Here is a tiny trained network, its code and every weight. The questions are about switching its units off for an input and a target symbol, where a switched-off unit gives its printed mean instead of its output.

import numpy as np


def w(rows, s, z=0):
    codes = np.array(rows[::2]) - 128.0
    scale = np.full(codes.shape[1], s)
    scale[-1] = z or s
    return codes * scale


def norm(h):
    return h / np.sqrt((h * h).mean(-1, keepdims=True) + 1e-5)


def f(y):
    return y / 2 * (1 + np.tanh(0.7978845608 * (y + 0.044715 * y**3)))


def softmax(a):
    e = np.exp(a - a.max(-1, keepdims=True))
    return e / e.sum(-1, keepdims=True)


def log_softmax(a):
    a = a - a.max(-1, keepdims=True)
    return a - np.log(np.exp(a).sum(-1, keepdims=True))


def net(x, mask):
    ids = ['ΓΘΞΩαβδεζηλμπστφ'.index(c) for c in x.split()]
    T = len(ids)
    res = E[ids] + P[:T]
    u = 0
    for l in range(2):
        r = norm(res)
        for j in range(2):
            rows = slice(2 * j, 2 * j + 2)
            q, k, v = (r @ M[l][rows].T for M in (Q, K, V))
            z = softmax(np.where(np.tri(T) > 0, q @ k.T / 2**0.5, -1e9)) @ v
            o = O[l][rows]
            res = res + np.where(mask[u + j], z, o[:, -1]) @ o[:, :-1]
        u += 2
        y = f(norm(res) @ A[l][:, :-1].T + A[l][:, -1])
        res = res + np.where(mask[u : u + 16], y, B[l][:, -1]) @ B[l][:, :-1]
        u += 16
    return log_softmax(norm(res)[-1] @ U[:, :-1].T + U[:, -1])


Q, K, V, O, A, B = {}, {}, {}, {}, {}, {}
E = w([
[188,147,150,65,117,138,93,135,183,185],'Γ',
[163,134,173,63,123,87,103,164,199,126],'Θ',
[225,111,197,104,137,146,177,96,179,177],'Ξ',
[139,172,175,124,192,123,47,48,87,73],'Ω',
[211,141,40,104,143,141,75,125,47,148],'α',
[41,150,106,107,173,143,154,197,148,198],'β',
[85,63,182,114,165,117,72,113,69,203],'δ',
[117,205,54,84,173,160,76,136,122,185],'ε',
[56,212,191,90,119,138,163,81,83,215],'ζ',
[139,41,80,50,72,175,75,147,79,111],'η',
[255,175,175,111,142,67,65,123,164,104],'λ',
[69,91,134,133,82,250,90,135,138,83],'μ',
[200,172,197,126,81,176,99,113,174,133],'π',
[89,71,116,36,211,88,168,141,128,83],'σ',
[180,107,176,150,128,96,107,177,151,174],'τ',
[125,128,114,153,72,59,140,109,166,108],'φ',
],0.0068)
P = w([
[138,68,90,122,101,110,29,31,252,200],'0',
[140,118,132,85,94,103,53,90,186,197],'1',
[140,140,153,82,106,106,87,119,156,172],'2',
[141,153,165,89,112,115,109,145,126,147],'3',
[154,164,168,94,125,117,126,174,105,137],'4',
[152,166,175,106,130,137,137,199,80,122],'5',
[167,173,194,105,140,137,159,206,67,122],'6',
],0.0035)
Q[0] = w([
[108,133,105,128,92,107,124,117,120,127],'0.h1',
[192,143,185,52,125,120,113,170,174,163],'0.h1',
[53,97,42,169,181,179,181,82,58,75],'0.h2',
[3,124,65,154,179,198,151,63,109,95],'0.h2',
],0.0072)
K[0] = w([
[139,149,153,123,133,113,130,191,142,88],'0.h1',
[82,151,120,110,144,148,155,153,23,104],'0.h1',
[202,99,131,140,92,96,124,88,254,158],'0.h2',
[181,129,163,136,98,80,128,108,244,156],'0.h2',
],0.0064)
V[0] = w([
[163,104,177,111,225,215,51,199,170,146],'0.h1',
[203,21,126,104,177,66,145,209,96,125],'0.h1',
[182,140,111,102,41,143,127,166,178,42],'0.h2',
[127,4,119,114,76,170,113,104,30,148],'0.h2',
],0.0034)
O[0] = w([
[122,112,138,251,203,128,26,168,243,87,249],'0.h1',
[187,1,118,124,207,140,163,116,179,124,51],'0.h1',
[175,146,98,86,101,227,133,102,196,51,113],'0.h2',
[107,33,150,140,33,170,61,177,70,121,185],'0.h2',
],0.0035,0.0014)
A[0] = w([
[138,136,131,66,145,180,167,82,127,90,54],'0.n1',
[128,128,127,129,128,127,128,129,128,128,126],'0.n2',
[119,127,123,177,104,119,147,132,105,113,120],'0.n3',
[92,98,92,79,137,154,124,84,156,101,81],'0.n4',
[126,112,129,255,170,184,138,188,72,125,34],'0.n5',
[42,75,49,105,173,121,175,172,146,113,54],'0.n6',
[127,129,130,127,127,128,127,129,129,128,122],'0.n7',
[127,94,55,174,146,121,77,140,49,132,48],'0.n8',
[121,160,70,91,125,153,200,102,107,69,25],'0.n9',
[115,41,158,131,137,186,107,138,138,113,31],'0.n10',
[81,105,72,110,112,144,149,52,118,154,4],'0.n11',
[97,98,87,248,117,121,167,102,155,103,49],'0.n12',
[127,129,131,126,127,128,127,128,129,129,122],'0.n13',
[122,159,157,112,163,212,190,145,59,127,80],'0.n14',
[118,123,132,108,104,129,249,118,41,97,62],'0.n15',
[124,135,120,142,174,85,157,112,96,161,108],'0.n16',
],0.0055,0.0026)
B[0] = w([
[110,98,167,154,122,120,70,61,134,177,15],'0.n1',
[128,128,128,127,128,129,127,128,128,129,125],'0.n2',
[145,117,151,102,174,151,132,172,179,107,76],'0.n3',
[119,138,99,49,75,130,122,105,179,124,78],'0.n4',
[136,148,163,50,123,97,213,162,191,87,64],'0.n5',
[36,88,234,127,180,192,154,53,196,169,10],'0.n6',
[128,129,127,128,127,127,128,127,128,129,129],'0.n7',
[214,108,91,81,191,216,94,94,109,126,57],'0.n8',
[214,133,198,147,111,179,118,126,119,199,8],'0.n9',
[70,50,105,78,42,148,95,135,144,104,167],'0.n10',
[73,170,65,112,95,48,137,102,188,115,27],'0.n11',
[86,69,91,157,118,70,3,108,219,151,1],'0.n12',
[126,128,126,129,125,126,128,126,126,129,131],'0.n13',
[53,188,79,113,128,45,36,206,154,109,63],'0.n14',
[218,125,229,126,205,201,196,155,107,186,77],'0.n15',
[82,159,158,98,124,131,148,158,116,87,88],'0.n16',
],0.003,0.00073)
Q[1] = w([
[96,118,106,180,72,77,206,139,1,84],'1.h1',
[99,129,115,179,42,77,166,106,194,96],'1.h1',
[18,36,29,126,164,228,182,24,92,76],'1.h2',
[192,71,149,88,60,152,66,192,121,80],'1.h2',
],0.0068)
K[1] = w([
[169,130,153,196,21,8,147,142,187,137],'1.h1',
[93,74,78,145,66,83,132,72,230,130],'1.h1',
[217,82,142,170,13,77,127,78,255,193],'1.h2',
[128,30,120,118,145,244,119,169,80,53],'1.h2',
],0.0059)
V[1] = w([
[254,158,225,117,158,122,166,240,108,137],'1.h1',
[113,86,126,226,152,155,96,194,167,126],'1.h1',
[72,101,168,98,97,169,174,201,187,168],'1.h2',
[88,94,238,154,136,120,158,53,136,47],'1.h2',
],0.0036)
O[1] = w([
[93,101,83,113,50,72,92,41,171,179,61],'1.h1',
[103,207,120,101,80,85,179,121,89,111,105],'1.h1',
[70,151,176,148,126,177,179,148,213,200,86],'1.h2',
[123,140,252,147,115,74,116,63,158,93,1],'1.h2',
],0.0038,0.0023)
A[1] = w([
[51,208,174,160,177,121,164,116,124,130,76],'1.n1',
[2,105,37,156,79,89,109,32,160,93,141],'1.n2',
[47,71,144,143,110,98,121,131,60,118,60],'1.n3',
[172,72,79,148,169,119,150,79,163,110,49],'1.n4',
[131,136,114,126,109,177,135,111,52,114,116],'1.n5',
[136,113,90,117,109,151,111,62,134,35,98],'1.n6',
[73,112,185,154,91,119,143,122,122,129,86],'1.n7',
[107,103,148,170,130,154,220,139,34,84,1],'1.n8',
[93,79,199,120,164,101,159,50,194,99,81],'1.n9',
[71,120,97,180,139,154,202,103,101,120,17],'1.n10',
[141,165,92,101,125,133,102,25,199,154,72],'1.n11',
[69,160,126,140,155,185,154,150,128,71,82],'1.n12',
[23,83,87,87,154,174,201,131,164,166,56],'1.n13',
[121,178,74,190,104,115,149,111,106,137,109],'1.n14',
[155,127,83,112,119,128,215,75,172,74,99],'1.n15',
[125,91,111,137,134,194,75,3,138,201,62],'1.n16',
],0.0059,0.0047)
B[1] = w([
[128,106,95,107,88,59,97,66,201,166,100],'1.n1',
[190,159,160,108,110,213,131,28,55,254,255],'1.n2',
[127,89,170,130,172,83,100,185,124,137,85],'1.n3',
[164,113,151,115,114,71,131,189,121,152,45],'1.n4',
[154,115,141,106,119,108,168,109,202,146,122],'1.n5',
[116,148,133,104,77,77,104,120,164,120,165],'1.n6',
[150,145,149,113,130,138,138,219,149,115,112],'1.n7',
[97,115,86,200,96,126,198,92,117,114,32],'1.n8',
[166,91,159,43,165,145,174,170,92,118,99],'1.n9',
[182,133,63,207,99,111,134,110,82,113,1],'1.n10',
[49,121,136,69,144,112,139,153,85,89,214],'1.n11',
[179,113,160,139,81,105,123,237,172,146,98],'1.n12',
[218,144,127,177,129,121,100,15,180,157,105],'1.n13',
[128,174,125,84,146,142,114,203,148,106,142],'1.n14',
[126,110,178,126,142,116,71,177,114,190,123],'1.n15',
[112,174,148,208,179,205,124,131,56,139,144],'1.n16',
],0.0057,0.00095)
U = w([
[150,136,155,84,156,156,37,111,136,181,254],'Γ',
[104,129,122,96,127,46,121,203,174,36,168],'Θ',
[184,95,175,129,180,138,255,124,130,110,155],'Ξ',
[62,160,155,175,157,124,117,41,86,22,112],'Ω',
[184,181,26,131,191,166,154,160,74,131,85],'α',
[131,75,70,212,133,86,134,83,216,174,97],'β',
[33,65,174,168,191,154,135,135,49,138,81],'δ',
[30,158,55,132,203,176,146,147,104,111,98],'ε',
[52,202,135,170,158,84,197,78,200,183,87],'ζ',
[183,42,33,119,96,149,115,101,87,83,77],'η',
[196,159,148,175,149,60,96,48,91,49,86],'λ',
[103,59,113,138,38,213,124,125,142,80,102],'μ',
[134,209,186,189,72,210,129,137,155,79,92],'π',
[81,58,125,46,196,113,186,104,192,68,72],'σ',
[126,62,165,229,152,86,88,199,99,167,111],'τ',
[124,173,140,79,38,71,187,128,57,177,131],'φ',
],0.0077,0.0094)

Each question gives the input, a string of symbols that net reads in full, and the target symbol t.
The units are the heads (2 rows each of Q, K, V and O) and the neurons (one row each of A and B). Each row of codes is followed by its name. A weight is (code - 128) times the scale printed after its matrix; where a second scale follows, it is the last column's (O, A, B and U).
mask holds one flag per unit, layer by layer, with each layer's heads first. A switched-off unit (its flag False) gives its mean, the last column of its rows in O or B, instead of its output. The means were averaged over made-up inputs and are rounded, as every weight is.
A unit's drop is (log p(t) with every unit on - log p(t) with that unit switched off) / (log p(t) with every unit on - log p(t) with every unit switched off).
The circuit of an input: a set's keep is (log p(t) with only the set's units on - log p(t) with every unit switched off) / (log p(t) with every unit on - log p(t) with every unit switched off). Starting from the 12 units with the biggest drops (on a tie, the unit counted first), units are removed one at a time, each time the one whose removal leaves the highest keep (on an exact tie, the one counted first), for as long as the keep stays at least 0.8.
units of the circuit, in order: the units of the circuit, biggest drop first
unit that matters most: the unit with the biggest drop
k most important neurons: the k neurons with the biggest drops, biggest first
k most important neurons of layer l: the k neurons of layer l with the biggest drops, biggest first
heads that matter: for each layer, one digit per head in row order, 1 if its drop is at least 0.15 and else 0, layers parted by /
drop of u: that unit's drop, to one decimal
input φ Θ β Γ, target ζ: heads that matter	01 / 01
input φ φ α δ φ, target τ: unit that matters most	0.h2
input Θ Θ μ μ φ, target π: heads that matter	01 / 01
input φ φ Γ ε φ φ, target Ξ: heads that matter	10 / 00
input φ φ Θ φ, target Γ: heads that matter	11 / 10
input τ φ μ Ξ, target π: heads that matter	11 / 00
input ε μ σ τ φ φ φ, target Ξ: units of the circuit, in order	[0.h1 0.n15]
input ε Ω φ α ε Γ, target α: units of the circuit, in order	[1.h2 1.n15]
input φ μ Θ μ δ, target τ: units of the circuit, in order	[1.n3 0.h2]
input φ τ τ, target β: heads that matter	10 / 10
input φ ε φ, target α: units of the circuit, in order	[1.h2 1.h1]
input δ Θ φ τ ζ π τ, target φ: units of the circuit, in order	[0.h1 1.h1]
input φ π τ φ μ φ, target π: units of the circuit, in order	[1.h2 0.h2]
input Γ β φ φ, target ζ: units of the circuit, in order	[1.h2]
input φ δ τ ε τ, target α: units of the circuit, in order	[1.h2 0.h2]
input ζ φ μ, target π: heads that matter	01 / 11
input φ φ φ τ η φ, target μ: heads that matter	11 / 00
input Θ φ μ σ φ τ Θ, target Ξ: heads that matter	10 / 01
input φ α β, target β: heads that matter	00 / 00
input φ τ Ω φ, target λ: most important neuron of layer 1	[1.n11]
input δ ε ε φ, target α: heads that matter	00 / 01
input ε λ Θ μ φ Γ, target π: heads that matter	11 / 01
input η Γ φ Ω Γ, target λ: heads that matter	00 / 01
input φ Ω μ σ σ, target Ξ: 2 most important neurons	[1.n9 0.n6]
input τ μ Ω τ, target λ: drop of 1.h2	0.6
input φ φ η δ Θ, target τ: drop of 0.h1	0.1
input φ τ β, target β: drop of 1.n13	0.3
input β Γ Θ φ, target Γ: units of the circuit, in order	[1.n2]
input α φ φ Θ β τ β, target ζ: drop of 1.n12	-0.1
